Each row is followed by its class number.
[  42  -36   62    8  -19  -45    9   65  -15  -39    5   25 -102   16
  -15   12  -54  -13   19  -23  -45   23   -7   -9    4    7  -14  -25
   -5    7   11   25   18]
9
[  6 -54   5  24 -72 -13  12  17  42 -46  79  10   8  60 -45  15 -17   6
  15 -24 -57 -22  64  -3  19 -60 -18 -33 -16  -3  44 -98 -31]
9
[  4 -44  62  -6  18 -24   7  12  -1  -5 -13  15 -17  -4  23 -57  14  55
  37  25 -11   1 -41 -18 -23 -14 -25  13 -51 -15  -3  33  17]
9
[ 19  33  10  -3  21  16  -2   0  10 -25  37  11 -28  -8  10 -22  14 -39
 -11 -16  46 -17  35  37 -13  34   9   7 -35 -20 -11   1   4]
4
[  5 -20  21  14 -17  -9   5  -9 -34  48 -58 -11  32 -12 -42 -13 -31  22
  21 -33  -4   8 -25 -35   6  26  11  21  20 -30  -3  13  11]
2
[ 23 -50  31  19   1  -9  -6  19  14 -14   4  -2  -9   4  -4 -14 -15  30
  36 -13  68 -18  24   6 -34  30  11   7 -26 -10   6  31  28]
9
[-15  42 -17   9 -22  15  -6 -21   2 -39  67 -20  10  28  -1   5   9 -52
 -35 -32  69 -37  58  29 -24   0  -6 -27 -30   9 -10 -22   8]
0
[-33  12 -24  71  14 -18   7   5 -83  14  -3 -20   4   5  -3 -27  13   9
  24  -6 -25 -18  -4   3  15  55 -41   8  -1 -23   0  -3  31]
10
[-12 -23 -16  33 -48 -10  -5  -1 -37   8 -41  -8  33  -3  20 -52 -11  19
  14  -3   0  29 -37 -13   2  12  -1   7  21  -4   5  11  22]
8
[-28  35 -53 -10 -49 -11   9 -28 -12  24 -38  -5  44  15   3 -38   5   9
 -36   5 -59  28 -59 -38  32 -12 -36  13  16 -31 -22  15 -12]
8
[-19  25  -7  14 -12 -71 -14 -21 -10  22 -46  37 -11 -23 -19 -34  -1  29
  -4 -84 -59 -17  -3 -38  -4 -15 -75  -8 -28 -17 -56  37 -27]
9
[-22  20 -29  11  20 -18   5  14 -17   7  33 -27   9   7 -10 -10  36  24
  28  -2  -6  -1  40  15  32  -1   0  27 -15  28   2   5  -3]
7
[-11 -19  15  21 -29  -4  -4  -5  19 -44  33  -8  -3   4 -27  37 -24 -15
   4 -47 -27  16  16 -34  -7  42  23   1   4  -2  12 -30  -2]
6
[ -8  30 -37  16  13 -16   5  21 -15  -6  18  -9  19 -17  14 -21  16 -28
  -1   9  -7  13  38  48  25  -1  23  35  -2  -9 -19 -36 -18]
5
[  9  30 -93  32 -11  -9 -10 -26  11 -13   0 -25 -31 -14  23  15  11  -6
 -15  -5 -60  13  -2 -14  -3  13 -29 -32  -7   7 -42 -38 -35]
10
[-13  25   1  64  21 -12 -14  -7 -18 -41  38 -22  -5  -2 -13   6  -2  -5
  19 -13  60 -23  53  24 -37  31 -10 -17 -20  -5 -18 -39  12]
3
[ 65 -12  51 -53 -67  -5  -8  49  -3  22 -31  42  35   0 -38  18 -57  32
  31 -82   0   6 -30 -19  25 -12  39 -23  29  -4 -33  53 -22]
2
[-19  51  11  23 -29  18 -19 -51  -2 -85  61 -14 -46  18   3   6  -5 -52
 -48 -31  16   2  11  26 -49  27 -17 -32 -36  34   3 -22   3]
0
[  3   6  -6   3 -26 -17 -22  -2  -5 -20  40  -2  18  26  26 -26  -5 -26
   5 -55 -12   6   2   1  -9   5   0  -8  -6  -1   1 -12   6]
7
[ 15   1 -97  30 -25 -45  14  52 101 -22  32 -41 -81  41  12  58 -65  23
 -10 -57  -4  78  96 -21  65 -11  37 -31  41  41 -45  68 -13]
0
[ 39 -43  10 -11  15  -5  11  46 -67  32   6  18 -26  -8   9  14   2  -5
  53  53 -51 -58 -42  17  26  27 -13  -4  19 -11  18  34  21]
8
[  0 -39  -6  -9  -6   3  10  28  16  12  45  -8  35  28  38 -23  -2   3
   8   7  26 -33  22  20  29  18  -6   0   2   8   9  12  -3]
9
[-30  48 -50  57  13 -31  13  18 -40  12  -6 -27  -8  11  31 -31  35 -18
   9  12 -15  52  44  37  25   5 -11  35   2   3 -25 -41   0]
2
[  3  36  12 -13  27  15  -4  23 -47 -19  -2 -17 -19 -17  19 -29  11  11
  10   1  41  22   9  28  -7  14  48  44   7  11   4  20  24]
4
[ 12  19 -31   4 -28  -6  14  29  38   2   5  -2 -13  16   3  36  -1 -63
 -49 -24  28  18  16   3  23   9 -13 -20 -16   3 -27  13  -2]
7
[ 18 -37  55  -1   6 -34  13  38  15  20  10 -30   9  21  26 -17   6  64
  41   1  18 -12  16 -18 -14  10 -26  -3 -49  -8 -24  29   2]
9
[-18   1 -13 -45  15 -24   6   1   3  37   0 -18  14  -2   7 -17  -2  25
  29  -6 -51 -13 -32 -55  24   1 -21   4  -2 -18 -26  35  -1]
6
[  6 -35  13  26 -16 -24   7  39   6  11  12  -4  33   8  12 -14 -33  -1
  25  12   6   2  -7  12  22  15  -6   2   0 -28 -15   9  22]
5
[-61  51 -25  91  22  29  19 -43 -53 -23  14 -33 -10  19 -11 -66   6  18
  -7 -25  12   0  57  55 -17  28   2  21  -5  -2  12  21  19]
0
[  7  43 -41 -37 -62 -79 -52 -86  -1 -24  64  20  57   4 -46 -85 -15 -28
  28 -77 -56  16 -10  14  20  82 -38  51 -57 -12 -38 -76 -43]
7
[ 17  53 102  31  87  11 -16  10 -74 -18  40  -4  -2  -9 -33 -39  -9 -90
  46  61  33 -78  13 -40 -19  80 -34  19 -57 -49  43 -40  62]
5
[-22   1 -80  21  -5  32 -11 -26 -16  -6  10 -45  59   8  22 -45  -1   8
 -10 -13 -25 -44  -7 -39  37  16 -17 -35 -14 -42 -23 -30 -16]
1
[-23   9 -26 -10   7  -9  13   6  29 -25  53 -15   5   6  -4  -8  17 -15
   3 -22  47   5  49   8   6  21  22   7 -19 -14 -24   9   8]
6
[ -2  -6   6   9 -10   8   8  19  33  -9 -45 -29  42   3  35 -18   3   9
 -20  12   4  34  -8 -56  16 -19  19 -14  -5 -17 -15 -10 -13]
1
[-30  -1 -47   8 -70 -24 -28  22  19 -16  27 -18  78  49 -26  26  44  16
  17 -16  30   4   1 -39  30 -24 -23  37 -60 -13  -1 -81  20]
7
[-26  59  24  -4  58  25  -7 -12 -89 -31  20 -23   7 -29  18 -89  -6   2
   8 -14  58   6  -7  48   4  63  47  26  17  22   0  34   3]
3
[ -9  10 -29  29 -20 -11   5  31  -7   2   5  -1  13  32  12 -17  -8  -3
  -5  -9 -19 -10  25 -16  32  -5 -35  -1  -5  -8 -11 -17  -2]
9
[  8  27  -1  17 -39   3 -26 -10  19 -54  26 -11 -16  31  15  40 -46 -36
 -36 -73  12  20  19 -26 -25  22  29 -18  20   9  -6   9  10]
0
[-28  22 -27  62  28 -19  59   9 -53 -22  38 -21 -44   0 -18 -21  30   8
  -3  41 -38  33  48  71  19   8  -6   7   7   5  -7  -8   1]
10
[-22  18 -67  34  12 -25   4  24 -27 -14 -25 -21 -17   5  18 -38  30 -12
  10  12  -5  23  33  41  25  -5   1  22  -6 -15  -8 -28   0]
1
[ 27  51  36   4 -11   6 -23  28 -33 -33   6 -32 -20  19  20  -5 -48 -46
 -10 -42  21  31  25 -39 -21  14  34  -5  29   3  15 -21  28]
4
[ -1 -75  -4 -35   9 -36  15  63  46  73 -10 -36  38  22  37  -6  28  66
  79 -12  40 -15  11 -15  11  -8  22  27 -24 -39 -14  40  18]
6
[  3  41  46   2   2 -13   4  26   4  -5 -11  -6 -18   1  20   2   2 -12
 -13  -7  -5  33 -12 -32   5   4 -26 -19 -18  39 -20  45   3]
7
[-18   4 -73  20 -20 -37  -7  14 -27  18   7 -24   8  27   0   4  -6  16
  23  -5 -33   1  -4 -24  31  -5 -28  -4  32  -6  -3  -7  21]
10
[  1  -6 -67  14  -6  -5 -16  29 -18  -3 -22  -6  21   3  25   9   1  11
  15  11   4 -20 -18   6  30  16  -9  -5   9 -22 -33  15  14]
1
[  2 -25  -7  -7  -2  -6 -11  24   9  -6  32 -21   3   2   4 -16 -29  -1
  27   5  33  -3  -8  23  25  43  15  15  -3  -8   9  28  19]
5
[-29  23 -80  51  28   9   7   5 -39 -30  14 -19 -24 -13  10  -3  33  -2
  -5  19  11  20  27  33  14  22  23  22  21  14   4  -7  15]
10
[ -6   2 -15  22 -24 -33   5  -1 -43  15  -9  -4   2   2 -19 -39  -8  10
  24   6 -23  -8 -19 -21  19  18 -44  -9  -7 -18 -12  21  22]
8
[ -5  14   7  30 -17 -16 -12  -1  14  -1 -54 -26 -56   4  24  20 -17   3
 -11 -37 -33  82 -24 -22 -16  24  11   9  27  19   6  21  -8]
2
[ -2   1  49  19  28 -19 -16  44 -16 -26  11   8 -33   5   9  28  -9   3
  28 -24  16  -7  -2  -4   0  20  11  -4   8   5  15  10  12]
3
[  7   2  31  54   4 -27   0  14  19 -31  72 -19  43  -2   0  -5   2 -17
  19 -23  67 -23  87  28 -26  35  -3 -19 -51 -31 -40 -26   6]
5
[ -1 -41  10  69 -14 -30  16  41   6  30   7   1  57   5  22 -37 -32  10
  47  10  18  -1  38  42  21  20  -8   3  16 -17 -16   7  16]
5
[-24  27  -4  33 -25  -2 -23 -29  12 -29 -17 -12 -25  19 -32   7  -4 -22
 -13 -65  61  39  31   3 -48   4  23  13  13 -14  31   1  25]
2
[ 29 -22 -44  72  -4 -36  14  56   7  33 -45  31  10 -23   2 -22 -51 -39
  15 -59 -41  12  59  -3  44 -17  34   0  39 -59 -33 -17 -11]
5
[ -46  -47   60    0  -23   11   57   24   68  -18   23   -7  -12   -2
  -26   73   -1  -34  -77   -5  -69   15  -25 -114   66  -17  -23  -56
  -22    1    9   -9  -21]
6
[  3   7 -32  11 -24  32   8  14  -9   9  15 -22  14  50  19  33 -10 -13
 -26 -30 -25 -42 -10  -8  12   6  -3 -15  -6 -41 -10  -2   5]
0
[-22  37 -99  -7  13   7 -37 -42  33 -34  37 -53 -19   4 -86  81  -4 -13
  12 -30 109 -34  79 -16 -48  37  34  28  14  -9  13   6  46]
6
[  5  26  22   9   8 -17   3  46  -4 -30  15 -30 -41   4   6  49 -15  -8
 -10  -8  22  18  13  -8   5   7   2 -30   1  26 -21  -7  -7]
3
[-30  48  51  77 -10 -22  -2  16 -58  37 -66 -65   5  44  19  45  -4 -19
  -7  -1 -25  40  -9 -64 -39  18 -45  11  27 -12  19 -30  39]
2
[-24  50  19  50 -30  44  -4  44 -26 -71 -21   2 -30  29  54 -33 -18 -32
 -58 -43  68  55  20   8 -27 -21  23 -29  30  38  15  41  30]
9
[ 12 -30 -10 -21  -6 -36 -12 -14 -26  42   2 -30  22  -4 -28 -23 -12  20
  52 -15  34 -20  -9  -9  -4  26  -5  15 -14 -30 -15   4  25]
2
[  2 -48   7   6  -6 -37   3   8 -19  12   9 -15  15  -7  19 -37   5   4
  27  -1  21   9 -28   7  -5  17 -10   9 -34  -7 -20  10  35]
7
[-16   1 -59  54  -4 -11  -7  19 -37 -15 -10  13  -7   4 -25 -12 -12   3
  24  -1  -9 -13 -11  15  29  -6 -13   9  -2 -35 -11 -49  13]
3
[ -2  31  29  38  -5  -7   0  22   0 -17   5  -4 -12  -1   0  -6 -29 -53
 -14   6 -15  10   1 -10  16  34 -29 -13 -15  -5  -4 -11   3]
5
[-29  23 -60 -10 -19  -7 -11 -43 -45 -14   6 -18 -18  -1 -60  15  -2  -7
 -15 -25  -5   8 -13  49 -13  13  10  41  31  16  24  20  19]
7
[  1 -33  14 -23 -20 -20   9   5 -33  28 -15 -10 -12  -6 -44 -27 -18  57
  45  27 -21 -19 -68 -36  36  29 -43  -8 -17  -6   1  76  26]
8
[-41  59  63 -22   5 -18  -1  28  17  24 -42   5  13   5  34 -11  37  -6
 -21   2 -25  26 -29 -11   5 -41 -29  21  -7  14  15  28 -25]
5
[ -7 -31  55  25   3 -19  10  49   7  26   1 -20   7  39  45 -39   7  35
  37 -16  30 -12  31   3  -6  15 -25  -2 -24   0  18  33  12]
9
[-39 -37   8  81 -62  16  34   4  -9 -79  -7  42   0   3  12 -45 -22  38
 -29  25 -67  75 -78  31  24 -52 -13 -28  -2  -5 -22 -43  -6]
3
[ -1  -7   4  56 -14  -7  13  12  -1 -11  24 -23  24  15 -12  -4  16  21
  23   5  49 -12  36  -7 -14  20 -26 -28 -40 -17 -17 -18  22]
10
[ 36 -20  60 -51  16  -4  16 -31   7   1 -13 -72 -58 -10 -88 -14   3  10
  18  12  23 -13 -15 -99 -60 -40   9 -31 -71 -40  45 -41  17]
10
[ 10  10 -27   2 -25   1 -20 -23  13   9  12  20  37  -1   0 -51  -9 -12
  27   7  43 -22 -13  32   2  39 -40  -2 -26  21 -20  23   9]
7
